A = [135 150 124 117 138 132 131 105]
Report the entry just left of the smallest entry.
131
Report the entry just right of 135.
150

[[130 121 127 134 108 126 136 131 144 132 135 147 128 121 120 120]
 [122 113 123 146 127 133 114 146 131 140 147 129 108 130 141 108]
 [135 147 135 108 126 127 144 112 132 122 112 130 143 121 117 144]
 [128 130 126 123 148 131 116 124 111 132 123 106 124 141 137 131]
 [140 126 140 129 118 116 135 128 135 132 129 138 127 113 123 129]
 [123 109 124 148 126 136 118 142 132 136 145 128 109 130 139 111]]
The bottom entry of the column that holds the smallest entry -> 128
The third entry on the diagonal from the top-right corner -> 121
The largest entry in the first row is 147
Find the smallest entry in the last column.
A: 108
Find the entry in the top-left corner.
A: 130
The second entry on the main diagonal: 113
The entry in the top-right corner: 120
Find the bottom-left entry.
A: 123
Find the entry in the bottom-right corner.
A: 111
Find the largest entry in the first column.
A: 140
The smallest entry in the first column: 122
Find the entry just right of the smallest entry.
A: 124
The second entry on the diagonal from the top-right corner: 141
Find the last entry in the row that holds the smallest entry.
A: 131
The smallest entry: 106
The first entry in the row that holds the smallest entry is 128
Find the entry directly below the smallest entry.
A: 138
The entry just left of the smallest entry -> 123
The fifth entry, reading row by row -> 108
Find the third entry from the end, reading row by row.
A: 130
The largest entry in the last row is 148

Read these off the row that follows.
1) Read off the fifth entry.
2) Read off the 2nd smallest entry.
3) Read off the entry just right of 122.
4) Read off the third entry.
5) Read off the 4th entry from the end.
[119, 116, 122, 157, 151, 111, 133, 132, 129, 102]
1) 151
2) 111
3) 157
4) 122
5) 133

Questions about the grid below. Counting starts at 1.
1) Give the top entry of the column that holds the smallest entry.
2) Give the entry in row 1 and column 2.
3) Give the entry in the bottom-left corner.
4) Give the bottom-right entry.
5) Give the entry in the top-left corner.
6) Give the entry directly below the smallest entry.
7) Give the entry at row 2, column 1.
8) Give the entry directly above 122.
[[119 144 119 141]
 [116 120 149 135]
 [117 137 145 149]
 [120 136 131 118]
 [134 138 131 121]
 [118 130 123 118]
 [136 113 137 117]
 [132 131 111 122]
 [132 131 137 137]
 [127 121 119 115]
 [126 117 134 115]
 [132 140 119 121]]
1) 119
2) 144
3) 132
4) 121
5) 119
6) 137
7) 116
8) 117

Questions about the table below.
1) Report the top-right entry.
2) Report the top-left entry.
3) Report the largest entry.
4) Report the second entry on the main diagonal.
5) Report the fifth entry in reading order.
6) Report the entry directly above the centre entry.
7) Report the third entry in reading order.
8) Report the last entry, reading row by row.
[[137 112 122 109 136 121 117 144 128 123 112]
 [128 135 134 118 124 119 132 120 139 119 123]
 [113 133 131 122 135 119 143 117 138 122 132]
 [141 115 128 118 135 126 116 139 129 122 110]
 [135 113 120 133 140 133 124 140 122 135 124]
 [116 123 108 123 122 132 135 141 119 142 138]
 [114 112 116 131 148 117 143 134 134 129 129]
 [120 131 131 111 125 114 135 121 140 119 124]
 [130 117 132 120 149 110 130 118 151 110 116]
 [129 113 125 124 147 115 129 127 144 116 116]
 [118 128 123 107 125 113 139 122 140 123 129]
 [104 131 121 133 126 127 151 123 127 135 142]
 [116 128 123 108 126 115 138 124 137 126 131]
 [118 118 109 125 122 134 133 141 117 143 134]
 [104 135 122 132 125 123 152 120 131 133 143]]
1) 112
2) 137
3) 152
4) 135
5) 136
6) 117
7) 122
8) 143
